Below are the code and all the weights of a small trained network. Each question names an input and a class and asks about switching units off, where a switched-off unit gives its printed mean instead of its output.

import numpy as np


def w(rows, s, z=0):
    codes = np.array(rows[::2]) - 128.0
    scale = np.full(codes.shape[1], s)
    scale[-1] = z or s
    return codes * scale


def norm(h):
    return h / np.sqrt((h * h).mean(-1, keepdims=True) + 1e-5)


def f(y):
    return np.maximum(y, 0)


def log_softmax(a):
    a = a - a.max(-1, keepdims=True)
    return a - np.log(np.exp(a).sum(-1, keepdims=True))


def net(x, mask):
    res = np.array(x, float).reshape(1, 7) / 4 @ E
    u = 0
    for l in range(2):
        y = f(norm(res) @ A[l][:, :-1].T + A[l][:, -1])
        res = res + np.where(mask[u : u + 5], y, B[l][:, -1]) @ B[l][:, :-1]
        u += 5
    return log_softmax(norm(res)[-1] @ U[:, :-1].T + U[:, -1])


A, B = {}, {}
E = w([
[135,163,163,248],'x0',
[239,88,88,153],'x1',
[168,138,155,110],'x2',
[136,130,135,125],'x3',
[128,125,128,131],'x4',
[123,125,127,130],'x5',
[103,254,115,97],'x6',
],0.009)
A[0] = w([
[71,21,164,1,90],'L0N0',
[94,114,166,183,111],'L0N1',
[185,201,108,174,5],'L0N2',
[135,173,178,226,99],'L0N3',
[75,3,190,81,50],'L0N4',
],0.0094,0.0024)
B[0] = w([
[67,201,189,30,253],'L0N0',
[254,118,213,122,180],'L0N1',
[38,149,53,214,180],'L0N2',
[71,129,172,151,223],'L0N3',
[90,99,199,103,220],'L0N4',
],0.0057,0.0058)
A[1] = w([
[140,138,80,44,205],'L1N0',
[53,111,214,164,40],'L1N1',
[73,128,2,33,132],'L1N2',
[149,104,217,115,113],'L1N3',
[180,141,204,81,254],'L1N4',
],0.0094,0.0033)
B[1] = w([
[242,75,59,119,230],'L1N0',
[234,148,205,37,223],'L1N1',
[162,139,95,152,231],'L1N2',
[176,6,172,88,201],'L1N3',
[2,130,16,205,255],'L1N4',
],0.0075,0.0051)
U = w([
[49,108,153,12,79],'0',
[127,97,214,131,223],'1',
[156,42,45,78,251],'2',
[180,71,112,218,43],'3',
[60,217,21,50,129],'4',
[57,240,174,134,87],'5',
[211,177,3,91,123],'6',
[108,217,70,210,122],'7',
],0.017,0.0027)

Each question gives the input, the list of numbers given to net, and the class t.
The units are the neurons (one row each of A and B). Each row of codes is followed by its name. A weight is (code - 128) times the scale printed after its matrix; where a second scale follows, it is the last column's (A, B and U).
mask holds one flag per neuron, layer by layer. A switched-off neuron (its flag False) gives its mean, the last column of its row in B, instead of its output. The means were averaged over made-up inputs and are rounded, as every weight is.
A unit's drop is (log p(t) with every unit on - log p(t) with that unit switched off) / (log p(t) with every unit on - log p(t) with every unit switched off).
The circuit of an input: a set's keep is (log p(t) with only the set's units on - log p(t) with every unit switched off) / (log p(t) with every unit on - log p(t) with every unit switched off). Starting from all 10 units, units are removed one at a time, each time the one whose removal leaves the highest keep (on an exact tie, the one counted first), for as long as the keep stays at least 0.8.
units of the circuit, in order: the units of the circuit, biggest drop first
most important unit: the unit with the biggest drop
top k neurons: the k neurons with the biggest drops, biggest first
k most important neurons of layer l: the k neurons of layer l with the biggest drops, biggest first
drop when u is switched off: that unit's drop, to one decimal
input [-7,-2,5,2,2,1,2], class 4: most important unit => L0N0
input [6,4,4,1,3,1,1], class 7: 2 most important neurons of layer 1 => [L1N3 L1N0]
input [-3,-4,8,7,4,-3,2], class 4: 2 most important neurons of layer 0 => [L0N4 L0N3]
input [5,6,-5,8,7,2,1], class 7: units of the circuit, in order => [L1N3 L0N2]
input [-3,-3,1,-3,0,-5,-7], class 0: 2 most important neurons of layer 0 => [L0N0 L0N4]
input [-6,2,-6,5,4,5,5], class 6: top 2 neurons => [L1N0 L1N2]
input [-3,2,-1,8,5,-4,6], class 6: top 2 neurons => [L1N0 L0N0]
input [-2,-1,5,-1,1,-8,-8], class 0: top 2 neurons => [L0N0 L0N4]
input [7,-3,-7,0,-6,-1,-5], class 1: 2 most important neurons of layer 1 => [L1N1 L1N0]
input [-2,2,-5,-1,-6,-4,6], class 6: 2 most important neurons of layer 1 => [L1N0 L1N4]
input [-7,1,-1,-4,-1,-1,6], class 6: 2 most important neurons of layer 1 => [L1N0 L1N2]
input [6,8,8,-4,-6,8,1], class 7: 2 most important neurons of layer 1 => [L1N3 L1N0]
input [0,-1,4,-1,4,-4,-8], class 0: drop when L1N4 is switched off => 0.1
input [-7,2,4,-4,-8,-7,7], class 6: units of the circuit, in order => [L1N0]
input [-7,-1,-2,-3,0,8,-8], class 0: drop when L0N0 is switched off => 0.8
